Here is a tiny trained network, its code and every weight. The questions are about switching its units off for an input and a target symbol, where a switched-off unit gives its printed mean instead of its output.

import numpy as np


def w(rows, s, z=0):
    codes = np.array(rows[::2]) - 128.0
    scale = np.full(codes.shape[1], s)
    scale[-1] = z or s
    return codes * scale


def norm(h):
    return h / np.sqrt((h * h).mean(-1, keepdims=True) + 1e-5)


def f(y):
    return np.maximum(y, 0)


def softmax(a):
    e = np.exp(a - a.max(-1, keepdims=True))
    return e / e.sum(-1, keepdims=True)


def log_softmax(a):
    a = a - a.max(-1, keepdims=True)
    return a - np.log(np.exp(a).sum(-1, keepdims=True))


def net(x, mask):
    ids = ['αδζλμξτ'.index(c) for c in x.split()]
    T = len(ids)
    res = E[ids] + P[:T]
    u = 0
    for l in range(2):
        q, k, v = (norm(res) @ M[l].T for M in (Q, K, V))
        z = softmax(np.where(np.tri(T) > 0, q @ k.T / 3**0.5, -1e9)) @ v
        res = res + np.where(mask[u], z, O[l][:, -1]) @ O[l][:, :-1]
        u += 1
        y = f(norm(res) @ A[l][:, :-1].T + A[l][:, -1])
        res = res + np.where(mask[u : u + 4], y, B[l][:, -1]) @ B[l][:, :-1]
        u += 4
    return log_softmax(norm(res)[-1] @ U[:, :-1].T + U[:, -1])


Q, K, V, O, A, B = {}, {}, {}, {}, {}, {}
E = w([
[145,39,140,131,133,108,69],'α',
[155,153,163,148,254,49,145],'δ',
[164,209,116,159,200,136,196],'ζ',
[83,58,177,181,188,146,150],'λ',
[170,153,147,216,135,135,51],'μ',
[146,123,46,131,219,183,21],'ξ',
[171,154,190,44,177,165,164],'τ',
],0.023)
P = w([
[205,74,110,139,98,163,126],'0',
[216,102,99,126,137,174,126],'1',
[196,115,103,133,155,163,121],'2',
[178,121,103,130,158,151,127],'3',
[160,129,110,124,153,149,127],'4',
[142,139,119,122,151,144,129],'5',
[127,151,130,116,147,148,126],'6',
[110,167,130,110,144,148,125],'7',
[94,175,140,106,138,152,122],'8',
[76,193,142,99,135,152,125],'9',
[63,220,146,93,128,166,122],'10',
[46,232,151,96,131,161,107],'11',
[27,251,161,92,129,165,110],'12',
],0.015)
Q[0] = w([
[125,155,126,101,194,157,102],'0.h0',
[162,154,217,125,255,233,48],'0.h0',
[131,67,168,167,123,127,142],'0.h0',
],0.044)
K[0] = w([
[102,158,96,123,140,134,167],'0.h0',
[142,253,106,118,151,123,238],'0.h0',
[99,123,196,171,162,121,155],'0.h0',
],0.044)
V[0] = w([
[64,185,128,210,76,230,181],'0.h0',
[189,246,46,140,134,118,146],'0.h0',
[132,92,11,205,72,235,103],'0.h0',
],0.011)
O[0] = w([
[149,92,152,123,95,91,207,118],'0.h0',
[164,186,62,155,165,66,249,250],'0.h0',
[131,136,59,121,63,75,153,60],'0.h0',
],0.011,0.015)
A[0] = w([
[53,56,105,223,90,169,174,124],'0.n0',
[47,109,129,209,19,185,147,70],'0.n1',
[116,120,137,255,73,40,96,3],'0.n2',
[49,126,66,125,73,63,180,121],'0.n3',
],0.022,0.0043)
B[0] = w([
[233,163,128,226,98,150,49,183],'0.n0',
[46,91,74,208,89,140,191,148],'0.n1',
[251,221,161,146,125,124,41,173],'0.n2',
[174,142,245,105,190,96,38,253],'0.n3',
],0.014,0.0054)
Q[1] = w([
[214,109,171,118,161,181,143],'1.h0',
[100,161,170,117,155,153,66],'1.h0',
[153,171,136,94,251,205,104],'1.h0',
],0.022)
K[1] = w([
[22,218,221,133,111,160,188],'1.h0',
[165,135,195,148,177,75,179],'1.h0',
[5,175,167,19,208,69,216],'1.h0',
],0.018)
V[1] = w([
[166,101,144,101,137,123,179],'1.h0',
[187,97,193,120,98,151,103],'1.h0',
[57,173,109,4,94,125,122],'1.h0',
],0.024)
O[1] = w([
[115,74,164,167,168,194,79,209],'1.h0',
[117,114,39,76,28,168,92,102],'1.h0',
[254,107,99,86,163,161,147,3],'1.h0',
],0.014,0.015)
A[1] = w([
[153,116,110,127,89,216,80,109],'1.n0',
[254,57,82,149,134,68,177,172],'1.n1',
[130,58,184,24,25,49,132,2],'1.n2',
[129,98,160,180,58,54,164,148],'1.n3',
],0.035,0.0044)
B[1] = w([
[165,112,160,125,171,119,181,249],'1.n0',
[128,79,59,217,83,110,138,175],'1.n1',
[120,69,89,1,207,23,68,138],'1.n2',
[132,118,129,83,93,155,137,187],'1.n3',
],0.04,0.011)
U = w([
[199,250,172,100,84,60,103,75],'α',
[100,175,82,86,143,157,170,3],'δ',
[105,69,83,2,153,6,69,120],'ζ',
[151,73,5,193,142,79,99,118],'λ',
[210,53,163,124,189,208,179,147],'μ',
[25,106,159,48,38,142,209,155],'ξ',
[31,212,148,135,214,100,48,156],'τ',
],0.009,0.0055)

Each question gives the input, a string of symbols that net reads in full, and the target symbol t.
The units are the heads (3 rows each of Q, K, V and O) and the neurons (one row each of A and B). Each row of codes is followed by its name. A weight is (code - 128) times the scale printed after its matrix; where a second scale follows, it is the last column's (O, A, B and U).
mask holds one flag per unit, layer by layer, with each layer's heads first. A switched-off unit (its flag False) gives its mean, the last column of its rows in O or B, instead of its output. The means were averaged over made-up inputs and are rounded, as every weight is.
A unit's drop is (log p(t) with every unit on - log p(t) with that unit switched off) / (log p(t) with every unit on - log p(t) with every unit switched off).
The circuit of an input: a set's keep is (log p(t) with only the set's units on - log p(t) with every unit switched off) / (log p(t) with every unit on - log p(t) with every unit switched off). Starting from all 10 units, units are removed one at a time, each time the one whose removal leaves the highest keep (on an exact tie, the one counted first), for as long as the keep stays at least 0.8.
units of the circuit, in order: the units of the circuit, biggest drop first
k most important neurons: the k neurons with the biggest drops, biggest first
top k neurons in layer l: the k neurons of layer l with the biggest drops, biggest first
drop when u is switched off: that unit's drop, to one decimal
input α ξ δ ξ ξ ζ μ τ ξ ξ, target λ: most important neuron	[0.n0]
input ξ μ α α, target ζ: units of the circuit, in order	[0.h0 1.h0 1.n2]
input δ ζ ξ ξ τ μ, target λ: units of the circuit, in order	[0.h0 1.n1]
input ξ μ ζ ζ μ, target α: units of the circuit, in order	[0.n2 0.h0]
input ζ ξ τ λ ξ τ λ δ, target λ: units of the circuit, in order	[0.h0 1.n1]
input ζ δ α, target ξ: 2 most important neurons	[1.n3 1.n0]
input ζ α τ α, target λ: units of the circuit, in order	[0.h0 1.n1]
input τ τ ξ ξ μ ξ μ μ α λ μ, target μ: units of the circuit, in order	[0.n0 1.h0 1.n0]
input λ δ ζ δ μ ξ λ τ α, target λ: 2 most important neurons	[1.n1 0.n0]
input δ ξ μ ξ τ ξ ξ λ ζ τ, target λ: top 2 neurons in layer 0	[0.n0 0.n3]
input δ λ ζ ξ ξ δ ξ δ ξ λ δ τ δ, target λ: 2 most important neurons	[1.n1 0.n0]
input ξ α ξ λ λ α ξ τ λ ζ, target λ: 4 most important neurons	[0.n0 1.n1 0.n2 0.n3]
input ζ α δ, target ξ: units of the circuit, in order	[1.n3 0.h0 1.n0]
input τ δ λ δ λ λ ζ δ μ, target α: units of the circuit, in order	[0.n2]
input ζ μ ξ α δ λ δ τ, target λ: units of the circuit, in order	[1.h0 1.n1 0.h0]
input ξ λ λ ζ δ ξ ξ δ μ ξ τ λ, target λ: units of the circuit, in order	[1.h0 0.n0 1.n1]
input ξ λ ξ α α, target ζ: units of the circuit, in order	[0.h0 1.n2]
input α ξ ξ λ, target ξ: 3 most important neurons	[0.n0 0.n1 1.n3]
input δ λ ξ ξ ζ, target τ: 3 most important neurons	[1.n0 0.n3 1.n1]
input δ δ λ λ μ, target τ: units of the circuit, in order	[1.h0]
input μ λ ζ ζ ξ ζ δ λ ξ τ ξ, target λ: 3 most important neurons	[1.n1 0.n0 1.n0]
input λ λ ξ λ, target ξ: 2 most important neurons	[0.n1 1.n3]
input λ ζ λ δ μ ξ α μ τ μ λ, target λ: 2 most important neurons	[0.n0 1.n1]
input μ ζ λ δ μ δ α δ ξ τ τ τ μ, target λ: 2 most important neurons	[1.n1 0.n0]
input ξ ζ ξ λ δ ζ, target τ: drop when 1.n0 is switched off	0.8
input μ λ ξ δ λ δ μ, target τ: drop when 0.h0 is switched off	0.2
input δ τ α λ μ μ α λ τ ξ, target μ: drop when 1.h0 is switched off	0.9
input δ λ α λ ξ, target τ: drop when 1.h0 is switched off	0.7
